Below is a small trained network, with its code and all its weights. Each question gives an input and a class and asks what happens when units are switched off, that is, made to give their printed mean instead of their output.

import numpy as np


def w(rows, s, z=0):
    codes = np.array(rows[::2]) - 128.0
    scale = np.full(codes.shape[1], s)
    scale[-1] = z or s
    return codes * scale


def f(y):
    return np.maximum(y, 0)


def log_softmax(a):
    a = a - a.max(-1, keepdims=True)
    return a - np.log(np.exp(a).sum(-1, keepdims=True))


def net(x, mask):
    res = np.array(x, float).reshape(1, 4) / 4 @ E
    y = f(res @ A[0][:, :-1].T + A[0][:, -1])
    res = res + np.where(mask, y, B[0][:, -1]) @ B[0][:, :-1]
    return log_softmax(res[-1] @ U[:, :-1].T + U[:, -1])


A, B = {}, {}
E = w([
[156,141,4,124,84,165],'x0',
[104,110,99,38,190,141],'x1',
[52,200,133,100,85,71],'x2',
[126,128,127,130,128,130],'x3',
],0.013)
A[0] = w([
[187,94,96,221,82,184,169],'neuron 1',
[204,84,64,170,108,175,172],'neuron 2',
[95,147,177,123,135,66,123],'neuron 3',
[187,19,203,172,212,150,207],'neuron 4',
[53,150,162,29,185,80,128],'neuron 5',
[193,100,68,151,139,219,135],'neuron 6',
[111,244,16,82,25,110,66],'neuron 7',
[111,140,140,4,194,104,182],'neuron 8',
[43,165,181,41,186,71,140],'neuron 9',
[58,178,222,253,59,64,253],'neuron 10',
[158,64,61,39,170,200,143],'neuron 11',
[128,27,52,69,213,171,124],'neuron 12',
[128,67,40,2,219,167,171],'neuron 13',
[183,10,220,174,223,134,222],'neuron 14',
],0.007,0.0035)
B[0] = w([
[181,144,140,182,65,192,204],'neuron 1',
[235,158,176,151,63,182,209],'neuron 2',
[125,156,148,108,114,142,178],'neuron 3',
[161,85,48,170,138,70,239],'neuron 4',
[51,105,138,112,161,189,202],'neuron 5',
[188,196,197,96,82,167,208],'neuron 6',
[157,52,40,197,141,50,213],'neuron 7',
[62,101,103,106,144,168,202],'neuron 8',
[69,106,145,91,156,190,213],'neuron 9',
[157,187,199,118,63,62,251],'neuron 10',
[139,149,145,5,124,95,216],'neuron 11',
[150,147,133,47,123,81,216],'neuron 12',
[122,123,140,2,137,86,238],'neuron 13',
[122,74,75,180,156,56,249],'neuron 14',
],0.0082,0.011)
U = w([
[148,117,85,230,122,67,254],'0',
[144,224,214,60,120,96,101],'1',
[116,71,30,101,198,105,82],'2',
[59,139,169,107,158,242,53],'3',
[175,179,153,159,111,254,90],'4',
],0.0096,0.0017)

Each question gives the input, the list of numbers given to net, and the class t.
The units are the neurons (one row each of A and B). Each row of codes is followed by its name. A weight is (code - 128) times the scale printed after its matrix; where a second scale follows, it is the last column's (A, B and U).
mask holds one flag per neuron, in row order. A switched-off neuron (its flag False) gives its mean, the last column of its row in B, instead of its output. The means were averaged over made-up inputs and are rounded, as every weight is.
A unit's drop is (log p(t) with every unit on - log p(t) with that unit switched off) / (log p(t) with every unit on - log p(t) with every unit switched off).
The circuit of an input: a set's keep is (log p(t) with only the set's units on - log p(t) with every unit switched off) / (log p(t) with every unit on - log p(t) with every unit switched off). Starting from the 12 units with the biggest drops (on a tie, the unit counted first), units are removed one at a time, each time the one whose removal leaves the highest keep (on an exact tie, the one counted first), for as long as the keep stays at least 0.8.
units of the circuit, in order: the units of the circuit, biggest drop first
unit that matters most: the unit with the biggest drop
k most important neurons: the k neurons with the biggest drops, biggest first
drop of u: that unit's drop, to one decimal
input [1,5,-2,8], class 1: 2 most important neurons => [neuron 7; neuron 11]
input [3,4,6,-2], class 2: units of the circuit, in order => [neuron 7]
input [4,0,2,5], class 0: units of the circuit, in order => [neuron 7; neuron 13]
input [2,1,-6,1], class 1: units of the circuit, in order => [neuron 11; neuron 6]
input [8,-1,-6,4], class 4: 3 most important neurons => [neuron 1; neuron 2; neuron 10]
input [2,-8,-5,-6], class 4: 4 most important neurons => [neuron 1; neuron 2; neuron 7; neuron 6]
input [-1,3,-1,5], class 2: 3 most important neurons => [neuron 10; neuron 6; neuron 2]
input [7,-1,-8,-2], class 4: 3 most important neurons => [neuron 1; neuron 2; neuron 10]
input [-2,-5,0,-7], class 0: 4 most important neurons => [neuron 13; neuron 11; neuron 6; neuron 12]
input [1,2,3,5], class 2: 3 most important neurons => [neuron 6; neuron 10; neuron 2]
input [-7,8,-1,2], class 2: 2 most important neurons => [neuron 14; neuron 4]
input [1,-2,3,-8], class 0: 3 most important neurons => [neuron 13; neuron 11; neuron 6]
input [1,-4,2,8], class 0: 4 most important neurons => [neuron 13; neuron 11; neuron 6; neuron 12]
input [-5,1,-2,-6], class 2: drop of neuron 1 => 0.1
input [0,5,1,8], class 3: drop of neuron 14 => 0.4
input [7,7,-1,-1], class 1: drop of neuron 11 => 0.1
input [-5,1,-6,1], class 2: unit that matters most => neuron 10
